Below are the code and all the weights of a small trained network. Each question names an input and a target symbol and asks about switching units off, where a switched-off unit gives its printed mean instead of its output.

import numpy as np


def w(rows, s, z=0):
    codes = np.array(rows[::2]) - 128.0
    scale = np.full(codes.shape[1], s)
    scale[-1] = z or s
    return codes * scale


def f(y):
    return np.maximum(y, 0)


def softmax(a):
    e = np.exp(a - a.max(-1, keepdims=True))
    return e / e.sum(-1, keepdims=True)


def log_softmax(a):
    a = a - a.max(-1, keepdims=True)
    return a - np.log(np.exp(a).sum(-1, keepdims=True))


def net(x, mask):
    ids = ['ΛΩαβγδεζηθμπφ'.index(c) for c in x.split()]
    T = len(ids)
    res = E[ids] + P[:T]
    u = 0
    for l in range(2):
        r = res
        for j in range(2):
            rows = slice(4 * j, 4 * j + 4)
            q, k, v = (r @ M[l][rows].T for M in (Q, K, V))
            z = softmax(np.where(np.tri(T) > 0, q @ k.T / 4**0.5, -1e9)) @ v
            o = O[l][rows]
            res = res + np.where(mask[u + j], z, o[:, -1]) @ o[:, :-1]
        u += 2
        y = f(res @ A[l][:, :-1].T + A[l][:, -1])
        res = res + np.where(mask[u : u + 4], y, B[l][:, -1]) @ B[l][:, :-1]
        u += 4
    return log_softmax(res[-1] @ U[:, :-1].T + U[:, -1])


Q, K, V, O, A, B = {}, {}, {}, {}, {}, {}
E = w([
[76,204,105],'Λ',
[48,143,100],'Ω',
[126,154,189],'α',
[201,205,93],'β',
[165,114,98],'γ',
[217,250,164],'δ',
[90,89,130],'ε',
[137,190,137],'ζ',
[169,194,14],'η',
[48,175,247],'θ',
[231,140,118],'μ',
[75,136,113],'π',
[143,130,148],'φ',
],0.014)
P = w([
[163,80,70],'0',
[141,254,123],'1',
[175,236,138],'2',
[113,159,172],'3',
[133,158,168],'4',
[159,166,172],'5',
[164,148,172],'6',
[151,158,162],'7',
[171,152,165],'8',
],0.0098)
Q[0] = w([
[217,93,95],'L0H0',
[57,110,4],'L0H0',
[110,57,73],'L0H0',
[160,6,120],'L0H0',
[39,170,135],'L0H1',
[182,126,85],'L0H1',
[116,166,245],'L0H1',
[113,187,112],'L0H1',
],0.011)
K[0] = w([
[86,80,70],'L0H0',
[95,174,13],'L0H0',
[33,126,29],'L0H0',
[166,134,6],'L0H0',
[145,125,159],'L0H1',
[179,82,100],'L0H1',
[38,9,255],'L0H1',
[193,133,189],'L0H1',
],0.0095)
V[0] = w([
[158,140,42],'L0H0',
[108,148,199],'L0H0',
[129,144,168],'L0H0',
[2,214,68],'L0H0',
[25,159,162],'L0H1',
[95,190,146],'L0H1',
[6,88,184],'L0H1',
[169,171,85],'L0H1',
],0.0088)
O[0] = w([
[111,117,109,99],'L0H0',
[99,254,88,227],'L0H0',
[102,156,141,202],'L0H0',
[198,111,123,203],'L0H0',
[86,138,84,143],'L0H1',
[151,175,132,235],'L0H1',
[52,140,67,2],'L0H1',
[156,121,103,220],'L0H1',
],0.0094,0.0034)
A[0] = w([
[125,177,120,5],'L0N0',
[174,90,56,122],'L0N1',
[53,70,32,101],'L0N2',
[129,255,197,74],'L0N3',
],0.0077,0.002)
B[0] = w([
[159,86,188,159],'L0N0',
[254,90,90,145],'L0N1',
[90,126,53,132],'L0N2',
[89,36,109,255],'L0N3',
],0.0081,0.012)
Q[1] = w([
[231,120,51],'L1H0',
[145,143,71],'L1H0',
[214,147,146],'L1H0',
[231,174,36],'L1H0',
[56,123,160],'L1H1',
[174,125,51],'L1H1',
[253,173,85],'L1H1',
[215,190,104],'L1H1',
],0.008)
K[1] = w([
[120,26,90],'L1H0',
[123,112,96],'L1H0',
[94,86,133],'L1H0',
[161,5,112],'L1H0',
[132,136,153],'L1H1',
[132,117,116],'L1H1',
[163,122,72],'L1H1',
[100,119,111],'L1H1',
],0.021)
V[1] = w([
[166,118,130],'L1H0',
[185,244,18],'L1H0',
[26,119,113],'L1H0',
[155,176,227],'L1H0',
[79,145,198],'L1H1',
[85,44,172],'L1H1',
[152,128,74],'L1H1',
[101,208,229],'L1H1',
],0.011)
O[1] = w([
[119,28,114,187],'L1H0',
[202,15,9,148],'L1H0',
[109,254,126,2],'L1H0',
[236,107,171,95],'L1H0',
[192,143,167,40],'L1H1',
[132,132,175,117],'L1H1',
[104,139,92,171],'L1H1',
[226,142,209,19],'L1H1',
],0.0073,0.0088)
A[1] = w([
[93,152,248,6],'L1N0',
[106,143,100,150],'L1N1',
[222,141,160,253],'L1N2',
[125,159,149,179],'L1N3',
],0.012,0.003)
B[1] = w([
[109,102,44,233],'L1N0',
[232,152,217,229],'L1N1',
[125,255,151,253],'L1N2',
[193,80,207,188],'L1N3',
],0.008,0.0058)
U = w([
[178,117,8,144],'Λ',
[86,137,20,62],'Ω',
[186,122,96,124],'α',
[180,39,138,112],'β',
[35,39,197,222],'γ',
[239,90,147,57],'δ',
[10,140,128,185],'ε',
[189,93,86,114],'ζ',
[85,64,87,45],'η',
[201,171,24,84],'θ',
[134,22,254,56],'μ',
[83,122,47,120],'π',
[117,89,172,253],'φ',
],0.0091,0.0065)

Each question gives the input, a string of symbols that net reads in full, and the target symbol t.
The units are the heads (4 rows each of Q, K, V and O) and the neurons (one row each of A and B). Each row of codes is followed by its name. A weight is (code - 128) times the scale printed after its matrix; where a second scale follows, it is the last column's (O, A, B and U).
mask holds one flag per unit, layer by layer, with each layer's heads first. A switched-off unit (its flag False) gives its mean, the last column of its rows in O or B, instead of its output. The means were averaged over made-up inputs and are rounded, as every weight is.
A unit's drop is (log p(t) with every unit on - log p(t) with that unit switched off) / (log p(t) with every unit on - log p(t) with every unit switched off).
The circuit of an input: a set's keep is (log p(t) with only the set's units on - log p(t) with every unit switched off) / (log p(t) with every unit on - log p(t) with every unit switched off). Starting from all 12 units, units are removed one at a time, each time the one whose removal leaves the highest keep (on an exact tie, the one counted first), for as long as the keep stays at least 0.8.
circuit, biggest first: the units of the circuit, biggest drop first
unit that matters most: the unit with the biggest drop
k most important neurons of layer l: the k neurons of layer l with the biggest drops, biggest first
drop when u is switched off: that unit's drop, to one decimal
input γ α δ π π α β, target γ: unit that matters most : L0H0
input δ Λ γ γ, target δ: circuit, biggest first : (L0N3; L0H1; L1H0)
input β β θ ζ Λ δ μ γ, target β: circuit, biggest first : (L1H0; L0H1; L0N1)
input δ θ ζ β, target δ: circuit, biggest first : (L0H1; L1H0; L1H1)
input Λ Λ Λ π, target Λ: circuit, biggest first : (L1H0; L0H0; L0H1; L0N3)
input μ ε Ω, target μ: circuit, biggest first : (L0H1; L1H0; L0H0)
input γ Λ π β γ, target γ: circuit, biggest first : (L0H0; L1H0; L0H1)
input μ γ Λ γ γ Λ β γ, target μ: circuit, biggest first : (L0H1; L1H0)
input β Ω Λ, target β: circuit, biggest first : (L1H0; L0H1; L0N3; L0H0)
input β β Ω, target β: circuit, biggest first : (L1H0; L0H1)
input δ θ α Λ ε μ, target δ: circuit, biggest first : (L1H1; L0N3; L1H0)
input β β δ γ β β, target β: circuit, biggest first : (L1H0; L0H1; L0N1)
input β θ α β β μ, target β: circuit, biggest first : (L1H0; L0H1)
input δ γ β δ φ θ μ, target δ: unit that matters most : L0H1
input α δ φ β δ Λ γ θ, target ε: 2 most important neurons of layer 1 : (L1N0; L1N1)
input Λ ε Ω γ φ μ, target Λ: 2 most important neurons of layer 0 : (L0N3; L0N0)
input β φ μ, target β: drop when L0H0 is switched off : 0.3
input γ γ γ μ, target γ: drop when L0H0 is switched off : 0.9
input δ δ Ω, target δ: drop when L0H1 is switched off : 0.5
input θ α θ π θ μ γ, target θ: unit that matters most : L1H0
